Below is a small trained network, with its code and all its weights. Each question gives an input and a target symbol and asks what happens when units are switched off, that is, made to give their printed mean instead of their output.

import numpy as np


def w(rows, s, z=0):
    codes = np.array(rows[::2]) - 128.0
    scale = np.full(codes.shape[1], s)
    scale[-1] = z or s
    return codes * scale


def f(y):
    return np.maximum(y, 0)


def softmax(a):
    e = np.exp(a - a.max(-1, keepdims=True))
    return e / e.sum(-1, keepdims=True)


def log_softmax(a):
    a = a - a.max(-1, keepdims=True)
    return a - np.log(np.exp(a).sum(-1, keepdims=True))


def net(x, mask):
    ids = ['αβγδεηλμξπστφψω'.index(c) for c in x.split()]
    T = len(ids)
    res = E[ids] + P[:T]
    u = 0
    for l in range(2):
        r = res
        for j in range(2):
            rows = slice(3 * j, 3 * j + 3)
            q, k, v = (r @ M[l][rows].T for M in (Q, K, V))
            z = softmax(np.where(np.tri(T) > 0, q @ k.T / 3**0.5, -1e9)) @ v
            o = O[l][rows]
            res = res + np.where(mask[u + j], z, o[:, -1]) @ o[:, :-1]
        u += 2
        y = f(res @ A[l][:, :-1].T + A[l][:, -1])
        res = res + np.where(mask[u : u + 4], y, B[l][:, -1]) @ B[l][:, :-1]
        u += 4
    return log_softmax(res[-1] @ U[:, :-1].T + U[:, -1])


Q, K, V, O, A, B = {}, {}, {}, {}, {}, {}
E = w([
[156,101,140,69,148,114,173,130,194,180,58],'α',
[152,122,131,162,156,159,185,221,129,204,104],'β',
[174,121,252,126,128,216,160,163,72,105,66],'γ',
[126,168,148,75,199,108,92,150,164,55,85],'δ',
[99,153,68,115,123,94,93,165,161,183,94],'ε',
[189,191,130,87,79,94,93,132,128,124,124],'η',
[144,154,129,151,33,195,119,157,98,173,152],'λ',
[167,130,129,143,111,130,33,150,156,106,139],'μ',
[138,141,119,71,121,178,58,77,118,122,95],'ξ',
[126,189,150,150,126,155,43,144,45,100,159],'π',
[164,85,136,57,97,124,81,156,181,186,149],'σ',
[87,171,184,97,119,147,97,178,110,115,152],'τ',
[88,133,147,130,165,159,77,93,123,165,151],'φ',
[150,167,198,131,142,122,112,78,170,193,135],'ψ',
[83,133,178,114,95,156,145,129,209,96,147],'ω',
],0.023)
P = w([
[198,204,47,174,183,238,157,190,117,101,80],'0',
[155,190,61,157,150,178,130,153,123,112,97],'1',
[123,181,90,146,148,173,122,107,142,117,106],'2',
[86,141,122,151,118,148,84,85,138,124,121],'3',
[57,129,171,150,78,141,64,58,132,122,130],'4',
[32,109,194,152,63,118,59,47,140,144,135],'5',
[1,71,220,152,37,89,52,14,141,171,133],'6',
],0.0079)
Q[0] = w([
[154,25,70,215,120,41,168,89,25,57,103],'0.h0',
[85,209,233,167,87,189,47,155,192,174,3],'0.h0',
[80,87,142,112,120,179,182,189,125,71,237],'0.h0',
[157,165,197,77,127,191,89,167,175,126,179],'0.h1',
[109,140,88,180,129,90,131,119,118,114,194],'0.h1',
[74,166,182,105,152,200,30,150,140,254,44],'0.h1',
],0.0083)
K[0] = w([
[209,152,87,125,148,141,119,164,33,122,60],'0.h0',
[11,56,223,62,74,67,126,91,151,135,165],'0.h0',
[160,128,91,115,188,96,143,125,145,118,59],'0.h0',
[49,118,125,193,104,100,127,91,176,170,131],'0.h1',
[174,97,134,89,172,159,152,158,144,127,94],'0.h1',
[97,146,169,157,107,64,71,31,162,133,173],'0.h1',
],0.011)
V[0] = w([
[130,137,66,123,135,148,162,139,165,164,170],'0.h0',
[138,146,132,216,148,118,66,111,131,150,7],'0.h0',
[168,163,142,44,191,137,105,146,63,207,216],'0.h0',
[167,104,193,151,190,91,197,60,110,122,254],'0.h1',
[145,169,142,130,118,85,156,160,118,175,98],'0.h1',
[150,197,176,67,74,71,162,124,119,117,68],'0.h1',
],0.0062)
O[0] = w([
[105,144,111,166,114,151,137,136,161,57,134,127],'0.h0',
[128,126,163,152,95,63,139,60,98,123,73,136],'0.h0',
[85,57,174,115,43,141,75,200,156,89,23,123],'0.h0',
[139,253,83,125,127,203,56,150,176,134,28,2],'0.h1',
[90,154,157,122,50,98,122,82,128,124,62,122],'0.h1',
[193,213,159,103,141,53,157,56,53,155,107,144],'0.h1',
],0.0082,0.0072)
A[0] = w([
[93,153,10,87,199,81,109,96,231,56,112,174],'0.n0',
[177,137,158,181,175,137,97,108,148,204,108,38],'0.n1',
[15,84,90,51,173,89,97,49,160,158,109,3],'0.n2',
[165,130,149,255,142,194,187,161,176,203,54,12],'0.n3',
],0.0051,0.0055)
B[0] = w([
[189,59,188,175,171,78,98,114,52,244,124,254],'0.n0',
[56,101,132,118,90,162,118,210,145,28,105,151],'0.n1',
[201,143,253,124,146,180,158,184,78,141,192,208],'0.n2',
[252,119,190,124,134,148,86,253,94,98,120,178],'0.n3',
],0.0064,0.0029)
Q[1] = w([
[139,131,223,150,111,168,144,102,154,97,217],'1.h0',
[94,128,125,149,140,111,223,79,98,164,135],'1.h0',
[162,72,192,67,135,55,45,187,18,240,153],'1.h0',
[158,40,139,77,152,122,79,105,28,106,78],'1.h1',
[81,179,57,111,142,166,144,141,193,2,75],'1.h1',
[135,151,189,119,106,189,66,171,141,99,135],'1.h1',
],0.0083)
K[1] = w([
[98,239,61,88,173,143,65,145,168,161,196],'1.h0',
[215,108,133,137,127,104,94,120,108,107,234],'1.h0',
[35,147,255,134,47,135,54,51,162,92,223],'1.h0',
[68,114,120,88,61,154,107,101,169,122,112],'1.h1',
[157,152,82,203,154,123,246,217,111,97,29],'1.h1',
[83,144,136,123,146,146,85,74,211,167,89],'1.h1',
],0.0084)
V[1] = w([
[190,111,105,151,27,171,150,69,127,122,155],'1.h0',
[206,82,116,211,160,126,32,89,120,152,108],'1.h0',
[102,156,119,133,95,162,106,150,2,110,155],'1.h0',
[160,179,139,226,91,45,131,156,177,115,144],'1.h1',
[151,135,138,38,100,103,144,159,164,228,149],'1.h1',
[81,122,131,187,165,162,162,137,105,241,91],'1.h1',
],0.0085)
O[1] = w([
[230,140,100,223,55,169,142,83,146,116,100,106],'1.h0',
[180,104,104,253,138,79,76,120,125,75,78,119],'1.h0',
[147,123,58,103,122,172,116,174,14,143,80,215],'1.h0',
[129,194,178,129,112,107,67,196,104,215,156,98],'1.h1',
[133,194,97,171,113,83,193,224,167,29,105,253],'1.h1',
[19,119,144,199,144,180,173,101,120,164,86,68],'1.h1',
],0.0082,0.0049)
A[1] = w([
[197,130,134,203,128,112,159,78,141,145,109,2],'1.n0',
[141,129,138,143,169,165,130,122,86,136,87,56],'1.n1',
[106,133,1,132,123,103,120,152,179,189,103,176],'1.n2',
[184,106,144,85,142,133,168,122,243,192,99,109],'1.n3',
],0.0088,0.0054)
B[1] = w([
[101,66,133,98,134,159,182,73,244,203,131,223],'1.n0',
[160,197,156,164,153,118,183,156,138,74,130,191],'1.n1',
[25,167,254,139,78,134,115,65,94,16,223,211],'1.n2',
[60,218,22,207,167,128,90,147,49,128,72,253],'1.n3',
],0.0075,0.0045)
U = w([
[64,134,31,123,127,79,184,120,129,155,65,158],'α',
[112,99,125,175,134,128,184,233,151,174,144,67],'β',
[137,143,218,130,113,160,205,114,113,80,125,18],'γ',
[120,129,160,105,222,68,136,137,142,90,112,62],'δ',
[36,93,172,175,81,28,204,108,81,113,162,109],'ε',
[168,187,125,81,68,71,189,101,128,131,134,102],'η',
[95,143,107,152,2,186,196,115,115,151,138,91],'λ',
[148,71,143,142,101,129,66,163,180,160,193,158],'μ',
[113,90,86,86,98,133,184,34,148,72,124,212],'ξ',
[112,129,86,169,118,124,102,127,32,97,119,12],'π',
[92,126,86,145,83,116,166,171,175,1,155,112],'σ',
[74,122,103,38,91,159,158,166,108,128,135,208],'τ',
[14,61,135,168,136,198,102,132,158,90,102,53],'φ',
[93,215,173,128,79,170,76,119,176,128,55,107],'ψ',
[118,221,105,154,180,187,173,93,151,110,250,253],'ω',
],0.0061,0.0041)

Each question gives the input, a string of symbols that net reads in full, and the target symbol t.
The units are the heads (3 rows each of Q, K, V and O) and the neurons (one row each of A and B). Each row of codes is followed by its name. A weight is (code - 128) times the scale printed after its matrix; where a second scale follows, it is the last column's (O, A, B and U).
mask holds one flag per unit, layer by layer, with each layer's heads first. A switched-off unit (its flag False) gives its mean, the last column of its rows in O or B, instead of its output. The means were averaged over made-up inputs and are rounded, as every weight is.
A unit's drop is (log p(t) with every unit on - log p(t) with that unit switched off) / (log p(t) with every unit on - log p(t) with every unit switched off).
The circuit of an input: a set's keep is (log p(t) with only the set's units on - log p(t) with every unit switched off) / (log p(t) with every unit on - log p(t) with every unit switched off). Starting from all 12 units, units are removed one at a time, each time the one whose removal leaves the highest keep (on an exact tie, the one counted first), for as long as the keep stays at least 0.8.
units of the circuit, in order: the units of the circuit, biggest drop first
unit that matters most: the unit with the biggest drop
k most important neurons: the k neurons with the biggest drops, biggest first
k most important neurons of layer l: the k neurons of layer l with the biggest drops, biggest first
which heads matter: for each layer, one digit per head in row order, 1 if its drop is at least 0.15 and else 0, layers parted by /
drop of u: that unit's drop, to one decimal
input β ε ε τ λ, target τ: unit that matters most -> 1.h0
input ω ψ ε φ β δ, target φ: which heads matter -> 01 / 01
input τ ω β γ σ μ, target σ: which heads matter -> 00 / 01
input β ε ε τ ξ, target τ: units of the circuit, in order -> [1.h0 0.h1]
input η τ π, target τ: 2 most important neurons -> [0.n0 1.n3]
input σ ω σ τ ω η, target ω: which heads matter -> 10 / 00
input π σ π, target σ: which heads matter -> 10 / 01
input π τ ε ε ε ξ η, target ξ: which heads matter -> 00 / 11
input ψ ε ω π γ ω ε, target ω: units of the circuit, in order -> [0.h0 1.h0]
input σ δ τ ε δ, target τ: units of the circuit, in order -> [1.h0 0.n0]
input μ ε τ φ μ ω ψ, target ω: which heads matter -> 10 / 00
input τ ξ ε β γ ψ τ, target ψ: which heads matter -> 01 / 00
input ε τ ω μ, target ω: which heads matter -> 10 / 10
input ω ε ε ε μ λ ε, target μ: most important neuron of layer 0 -> [0.n2]
input ω ε ε, target ε: which heads matter -> 01 / 01
input η γ π, target π: which heads matter -> 00 / 10
input ε β π ε, target π: which heads matter -> 00 / 11
input ε μ δ ω ω δ, target ω: which heads matter -> 10 / 10
input τ ω ψ ω β, target ω: which heads matter -> 10 / 00
input β γ λ ω π ε σ, target σ: units of the circuit, in order -> [1.h1]
input λ ξ ξ ε, target ξ: units of the circuit, in order -> [1.h1 1.h0 1.n0 0.h1]
input μ α α φ ε τ ε, target τ: which heads matter -> 10 / 10
input η σ ξ α, target α: which heads matter -> 00 / 00
input ε φ σ μ, target φ: units of the circuit, in order -> [0.h1 0.h0 1.h1]
input π δ ω τ, target ω: drop of 0.h1 -> 0.2
input ψ β φ, target φ: drop of 0.n1 -> 0.0
input β μ ω ε β τ ε, target τ: drop of 0.h0 -> 0.1
input ξ β μ ε ξ π, target π: unit that matters most -> 1.h0
input τ φ ε, target φ: drop of 1.h1 -> 0.3
